Below are the code and all the weights of a small trained network. Each question names an input and a class and asks about switching units off, where a switched-off unit gives its printed mean instead of its output.

import numpy as np


def w(rows, s, z=0):
    codes = np.array(rows[::2]) - 128.0
    scale = np.full(codes.shape[1], s)
    scale[-1] = z or s
    return codes * scale


def f(y):
    return y / 2 * (1 + np.tanh(0.7978845608 * (y + 0.044715 * y**3)))


def log_softmax(a):
    a = a - a.max(-1, keepdims=True)
    return a - np.log(np.exp(a).sum(-1, keepdims=True))


def net(x, mask):
    res = np.array(x, float).reshape(1, 7) / 4 @ E
    y = f(res @ A[0][:, :-1].T + A[0][:, -1])
    res = res + np.where(mask, y, B[0][:, -1]) @ B[0][:, :-1]
    return log_softmax(res[-1] @ U[:, :-1].T + U[:, -1])


A, B = {}, {}
E = w([
[2,191,62,115,176,154,182,160],'x0',
[123,152,60,133,51,176,100,58],'x1',
[167,220,79,192,123,44,109,157],'x2',
[101,154,209,204,91,120,206,77],'x3',
[127,134,131,126,132,132,122,128],'x4',
[127,135,133,121,132,126,125,122],'x5',
[41,81,139,189,164,90,23,89],'x6',
],0.0064)
A[0] = w([
[48,97,149,170,118,92,38,129,94],'neuron 1',
[134,177,40,131,11,210,60,34,93],'neuron 2',
[66,83,137,166,174,85,36,95,50],'neuron 3',
[214,81,157,157,125,122,89,120,44],'neuron 4',
[149,95,85,78,125,118,55,185,127],'neuron 5',
[44,190,114,114,156,156,148,150,75],'neuron 6',
[213,109,190,122,102,121,87,96,26],'neuron 7',
[140,96,213,101,208,52,138,231,122],'neuron 8',
[67,168,99,121,155,152,154,138,35],'neuron 9',
[52,158,84,124,170,133,175,145,77],'neuron 10',
[99,116,141,149,133,124,82,110,5],'neuron 11',
[107,148,190,181,113,115,218,47,29],'neuron 12',
[161,98,40,43,180,119,64,158,53],'neuron 13',
[74,62,172,47,138,196,150,77,49],'neuron 14',
[142,111,208,126,225,91,141,245,67],'neuron 15',
[141,99,64,82,154,152,68,178,26],'neuron 16',
[198,168,113,61,109,148,228,151,13],'neuron 17',
[181,157,124,52,78,140,230,192,28],'neuron 18',
[147,95,50,64,160,133,58,176,61],'neuron 19',
[96,125,204,228,78,108,205,81,96],'neuron 20',
[51,144,66,124,167,129,162,130,80],'neuron 21',
[164,95,58,77,156,139,61,184,92],'neuron 22',
[199,100,151,140,126,119,102,99,21],'neuron 23',
[113,143,176,203,110,131,204,68,17],'neuron 24',
[197,98,171,111,87,90,104,89,17],'neuron 25',
[170,253,75,191,137,28,109,161,31],'neuron 26',
[54,79,132,170,160,81,52,99,55],'neuron 27',
[163,193,102,181,132,108,101,147,13],'neuron 28',
[175,191,74,207,110,4,120,160,192],'neuron 29',
[51,102,147,147,129,78,51,118,11],'neuron 30',
[108,71,171,73,152,203,136,91,2],'neuron 31',
[62,155,100,115,134,139,160,157,36],'neuron 32',
[54,170,99,107,155,137,154,131,64],'neuron 33',
[216,92,174,121,127,92,84,96,53],'neuron 34',
[216,80,177,150,104,96,123,62,222],'neuron 35',
[49,164,83,91,175,120,187,112,80],'neuron 36',
],0.0067,0.0063)
B[0] = w([
[195,179,115,128,149,191,160,104,164],'neuron 1',
[105,82,75,171,191,7,229,61,195],'neuron 2',
[201,191,125,151,145,194,155,118,156],'neuron 3',
[128,124,123,161,85,86,106,180,144],'neuron 4',
[89,160,152,111,120,125,154,143,158],'neuron 5',
[180,105,105,148,60,76,73,183,146],'neuron 6',
[157,121,98,185,72,80,76,184,148],'neuron 7',
[100,108,53,146,144,79,183,72,179],'neuron 8',
[170,107,157,171,92,67,86,160,126],'neuron 9',
[169,105,116,156,72,101,97,174,147],'neuron 10',
[206,124,192,166,98,108,111,62,112],'neuron 11',
[85,186,196,96,125,79,109,147,150],'neuron 12',
[83,205,233,110,107,96,130,126,151],'neuron 13',
[135,22,180,105,119,145,70,109,155],'neuron 14',
[113,90,97,163,132,63,183,54,157],'neuron 15',
[119,176,205,141,105,94,120,98,130],'neuron 16',
[201,169,161,194,152,182,128,70,149],'neuron 17',
[222,180,151,186,191,212,116,66,155],'neuron 18',
[87,194,217,128,110,99,134,120,148],'neuron 19',
[60,207,180,66,125,120,119,156,190],'neuron 20',
[162,123,116,160,84,99,115,171,146],'neuron 21',
[86,177,190,111,121,102,139,122,154],'neuron 22',
[143,120,142,157,92,95,116,146,126],'neuron 23',
[99,175,212,109,123,68,123,125,140],'neuron 24',
[171,116,129,202,74,75,83,175,138],'neuron 25',
[127,2,221,61,111,188,65,55,171],'neuron 26',
[226,188,131,156,154,202,153,101,154],'neuron 27',
[136,79,245,150,96,118,101,68,122],'neuron 28',
[95,54,139,72,142,194,123,130,228],'neuron 29',
[197,154,148,172,121,164,126,87,132],'neuron 30',
[131,53,207,124,90,140,80,90,132],'neuron 31',
[182,108,158,155,86,72,76,149,125],'neuron 32',
[163,116,122,159,79,84,94,165,136],'neuron 33',
[124,127,93,160,55,91,99,194,154],'neuron 34',
[105,149,68,130,127,136,107,202,254],'neuron 35',
[160,111,109,177,74,96,61,193,150],'neuron 36',
],0.0083,0.007)
U = w([
[164,125,94,180,88,78,70,204,87],'0',
[218,195,131,164,168,187,143,82,92],'1',
[92,127,97,110,151,137,140,149,251],'2',
[53,214,190,98,133,84,130,131,75],'3',
[110,3,166,86,135,157,91,87,75],'4',
[99,132,74,109,159,135,140,142,217],'5',
[102,91,71,164,163,36,200,52,68],'6',
],0.011,0.014)

Each question gives the input, the list of numbers given to net, and the class t.
The units are the neurons (one row each of A and B). Each row of codes is followed by its name. A weight is (code - 128) times the scale printed after its matrix; where a second scale follows, it is the last column's (A, B and U).
mask holds one flag per neuron, in row order. A switched-off neuron (its flag False) gives its mean, the last column of its row in B, instead of its output. The means were averaged over made-up inputs and are rounded, as every weight is.
A unit's drop is (log p(t) with every unit on - log p(t) with that unit switched off) / (log p(t) with every unit on - log p(t) with every unit switched off).
The circuit of an input: a set's keep is (log p(t) with only the set's units on - log p(t) with every unit switched off) / (log p(t) with every unit on - log p(t) with every unit switched off). Starting from the 12 units with the biggest drops (on a tie, the unit counted first), units are removed one at a time, each time the one whose removal leaves the highest keep (on an exact tie, the one counted first), for as long as the keep stays at least 0.8.
circuit, biggest first: the units of the circuit, biggest drop first
unit that matters most: the unit with the biggest drop
top k neurons: the k neurons with the biggest drops, biggest first
input [-4,8,-5,6,-1,4,-4], class 6: unit that matters most	neuron 2
input [-4,-8,8,-3,0,-5,3], class 4: top 3 neurons	[neuron 26; neuron 29; neuron 2]
input [4,7,4,2,-8,-6,8], class 1: circuit, biggest first	[neuron 27; neuron 1]
input [5,0,8,0,0,-3,1], class 4: top 2 neurons	[neuron 26; neuron 29]
input [-2,-6,-3,-5,2,4,-1], class 6: circuit, biggest first	[neuron 8; neuron 15]
input [7,5,5,-8,8,4,-3], class 3: circuit, biggest first	[neuron 13; neuron 19]
input [5,2,2,6,-2,5,-3], class 3: circuit, biggest first	[neuron 20; neuron 12]
input [-3,-7,-7,4,4,-4,7], class 1: circuit, biggest first	[neuron 27; neuron 3]
input [7,-8,2,-3,-4,-7,-4], class 6: circuit, biggest first	[neuron 15; neuron 8]
input [-2,0,2,6,-6,3,1], class 3: top 3 neurons	[neuron 20; neuron 12; neuron 24]
input [0,-5,-5,1,-4,4,-7], class 1: top 2 neurons	[neuron 18; neuron 17]
input [-3,-1,8,6,-5,0,6], class 4: top 2 neurons	[neuron 26; neuron 29]
input [0,-3,-8,-6,7,6,-5], class 4: top 2 neurons	[neuron 14; neuron 31]
input [6,-4,7,6,8,-4,8], class 1: top 3 neurons	[neuron 27; neuron 1; neuron 3]
input [-4,-2,7,8,3,-3,2], class 3: circuit, biggest first	[neuron 20]
input [1,-2,8,-4,8,3,-3], class 4: circuit, biggest first	[neuron 26; neuron 29]
input [4,7,7,7,-1,-6,-2], class 3: top 4 neurons	[neuron 20; neuron 12; neuron 24; neuron 8]
input [2,-5,-8,-6,0,1,-5], class 4: top 2 neurons	[neuron 14; neuron 31]
input [0,-8,-6,-8,4,2,4], class 3: top 2 neurons	[neuron 13; neuron 19]
input [-5,-3,4,2,-2,6,-8], class 1: circuit, biggest first	[neuron 18]
input [1,-8,-8,8,0,-2,-7], class 3: top 4 neurons	[neuron 20; neuron 12; neuron 24; neuron 29]
